Below is a small trained network, with its code and all its weights. Each question gives an input and a target symbol and asks what happens when units are switched off, that is, made to give their printed mean instead of their output.

import numpy as np


def w(rows, s, z=0):
    codes = np.array(rows[::2]) - 128.0
    scale = np.full(codes.shape[1], s)
    scale[-1] = z or s
    return codes * scale


def f(y):
    return y / 2 * (1 + np.tanh(0.7978845608 * (y + 0.044715 * y**3)))


def softmax(a):
    e = np.exp(a - a.max(-1, keepdims=True))
    return e / e.sum(-1, keepdims=True)


def log_softmax(a):
    a = a - a.max(-1, keepdims=True)
    return a - np.log(np.exp(a).sum(-1, keepdims=True))


def net(x, mask):
    ids = ['αγδλξστφ'.index(c) for c in x.split()]
    T = len(ids)
    res = E[ids] + P[:T]
    u = 0
    for l in range(2):
        q, k, v = (res @ M[l].T for M in (Q, K, V))
        z = softmax(np.where(np.tri(T) > 0, q @ k.T / 4**0.5, -1e9)) @ v
        res = res + np.where(mask[u], z, O[l][:, -1]) @ O[l][:, :-1]
        u += 1
        y = f(res @ A[l][:, :-1].T + A[l][:, -1])
        res = res + np.where(mask[u : u + 4], y, B[l][:, -1]) @ B[l][:, :-1]
        u += 4
    return log_softmax(res[-1] @ U[:, :-1].T + U[:, -1])


Q, K, V, O, A, B = {}, {}, {}, {}, {}, {}
E = w([
[86,101,87,102,173],'α',
[46,156,191,102,142],'γ',
[104,168,195,81,235],'δ',
[41,132,139,156,117],'λ',
[135,183,218,163,253],'ξ',
[118,106,139,205,155],'σ',
[136,53,183,103,182],'τ',
[120,54,217,135,114],'φ',
],0.013)
P = w([
[191,161,59,140,39],'0',
[144,162,86,142,88],'1',
[110,156,103,164,100],'2',
[102,146,113,171,155],'3',
[80,118,102,192,161],'4',
[43,95,90,205,142],'5',
[1,96,103,200,164],'6',
[45,99,141,218,200],'7',
[9,70,123,211,214],'8',
],0.0076)
Q[0] = w([
[248,86,184,246,195],'0.h0',
[128,234,127,249,67],'0.h0',
[65,86,102,165,238],'0.h0',
[221,147,26,58,147],'0.h0',
],0.011)
K[0] = w([
[16,88,135,80,79],'0.h0',
[154,49,120,13,155],'0.h0',
[26,49,191,161,204],'0.h0',
[225,184,170,89,9],'0.h0',
],0.013)
V[0] = w([
[133,180,1,196,160],'0.h0',
[84,235,164,102,123],'0.h0',
[123,139,94,26,201],'0.h0',
[211,141,151,195,186],'0.h0',
],0.0077)
O[0] = w([
[180,125,102,139,244,161],'0.h0',
[17,179,126,108,150,255],'0.h0',
[96,90,123,32,130,45],'0.h0',
[149,227,254,97,212,242],'0.h0',
],0.0074,0.00081)
A[0] = w([
[101,153,17,77,199,32],'0.n0',
[193,115,1,40,111,124],'0.n1',
[160,203,127,19,72,2],'0.n2',
[200,143,179,62,102,124],'0.n3',
],0.0084,0.0051)
B[0] = w([
[76,192,245,97,108,247],'0.n0',
[184,185,187,116,188,142],'0.n1',
[116,186,174,118,47,3],'0.n2',
[91,108,97,128,136,16],'0.n3',
],0.011,0.0006)
Q[1] = w([
[175,179,143,254,124],'1.h0',
[7,28,138,205,245],'1.h0',
[159,37,123,98,190],'1.h0',
[62,180,114,158,221],'1.h0',
],0.011)
K[1] = w([
[162,71,147,77,116],'1.h0',
[31,10,250,211,196],'1.h0',
[61,128,150,134,99],'1.h0',
[104,20,104,192,190],'1.h0',
],0.012)
V[1] = w([
[55,153,74,75,165],'1.h0',
[77,115,71,87,60],'1.h0',
[96,194,75,250,105],'1.h0',
[182,109,33,117,194],'1.h0',
],0.018)
O[1] = w([
[221,168,210,236,124,105],'1.h0',
[215,44,83,200,211,2],'1.h0',
[195,90,206,3,175,185],'1.h0',
[21,84,209,172,201,56],'1.h0',
],0.011,0.0086)
A[1] = w([
[118,213,75,109,251,240],'1.n0',
[160,107,120,176,182,1],'1.n1',
[129,136,170,156,108,184],'1.n2',
[129,41,195,105,111,90],'1.n3',
],0.012,0.0038)
B[1] = w([
[166,39,64,136,67,254],'1.n0',
[79,142,44,124,224,149],'1.n1',
[121,219,112,155,254,200],'1.n2',
[169,189,192,230,93,229],'1.n3',
],0.0082,0.0081)
U = w([
[45,186,172,90,178,44],'α',
[48,206,152,127,131,1],'γ',
[90,203,140,162,129,23],'δ',
[96,156,149,135,188,97],'λ',
[49,122,126,146,89,244],'ξ',
[74,158,107,91,188,87],'σ',
[65,130,202,121,163,127],'τ',
[1,142,145,183,182,236],'φ',
],0.005,0.0037)

Each question gives the input, a string of symbols that net reads in full, and the target symbol t.
The units are the heads (4 rows each of Q, K, V and O) and the neurons (one row each of A and B). Each row of codes is followed by its name. A weight is (code - 128) times the scale printed after its matrix; where a second scale follows, it is the last column's (O, A, B and U).
mask holds one flag per unit, layer by layer, with each layer's heads first. A switched-off unit (its flag False) gives its mean, the last column of its rows in O or B, instead of its output. The means were averaged over made-up inputs and are rounded, as every weight is.
A unit's drop is (log p(t) with every unit on - log p(t) with that unit switched off) / (log p(t) with every unit on - log p(t) with every unit switched off).
The circuit of an input: a set's keep is (log p(t) with only the set's units on - log p(t) with every unit switched off) / (log p(t) with every unit on - log p(t) with every unit switched off). Starting from all 10 units, units are removed one at a time, each time the one whose removal leaves the highest keep (on an exact tie, the one counted first), for as long as the keep stays at least 0.8.
circuit, biggest first: the units of the circuit, biggest drop first
most important unit: the unit with the biggest drop
k most important neurons: the k neurons with the biggest drops, biggest first
k most important neurons of layer l: the k neurons of layer l with the biggest drops, biggest first
drop when u is switched off: that unit's drop, to one decimal
input φ ξ σ, target σ: circuit, biggest first	[1.h0 0.h0]
input ξ σ α τ σ, target φ: circuit, biggest first	[1.h0 0.n0 0.h0]
input φ σ λ, target σ: circuit, biggest first	[1.h0 0.h0]
input ξ τ γ, target φ: most important neuron	[0.n0]
input γ σ τ σ ξ σ δ, target τ: 3 most important neurons	[0.n0 1.n3 1.n0]
input λ λ σ γ, target τ: circuit, biggest first	[1.h0 0.h0 1.n3]
input α σ σ α, target τ: 2 most important neurons of layer 0	[0.n0 0.n1]
input ξ φ τ τ φ δ ξ φ δ, target ξ: circuit, biggest first	[1.h0 1.n0]
input α α δ τ λ, target φ: circuit, biggest first	[1.h0 0.n0]
input σ δ α ξ α, target α: 2 most important neurons of layer 1	[1.n2 1.n3]
input σ α φ δ φ σ ξ, target ξ: 3 most important neurons	[1.n0 1.n2 0.n2]
input φ φ δ δ ξ λ φ δ, target ξ: circuit, biggest first	[1.n0 1.h0]
input σ τ ξ, target φ: 2 most important neurons	[0.n0 0.n3]
input τ α φ σ φ φ φ φ ξ, target σ: most important neuron	[1.n3]
input δ τ λ, target φ: 2 most important neurons of layer 0	[0.n0 0.n3]
input φ δ τ α τ σ, target φ: 2 most important neurons	[0.n0 1.n0]
input δ λ γ λ τ λ σ λ, target τ: circuit, biggest first	[1.h0 0.n0]
input σ σ σ φ γ τ φ α ξ, target ξ: 2 most important neurons	[1.n0 1.n2]
input σ φ α α λ λ λ, target λ: 2 most important neurons of layer 1	[1.n1 1.n3]
input α τ δ, target φ: most important unit	1.h0
input φ γ α σ λ φ λ α τ, target φ: 2 most important neurons of layer 0	[0.n0 0.n1]
input σ τ λ γ σ, target τ: drop when 0.n0 is switched off	0.2
input φ σ λ σ ξ, target τ: drop when 1.h0 is switched off	1.1
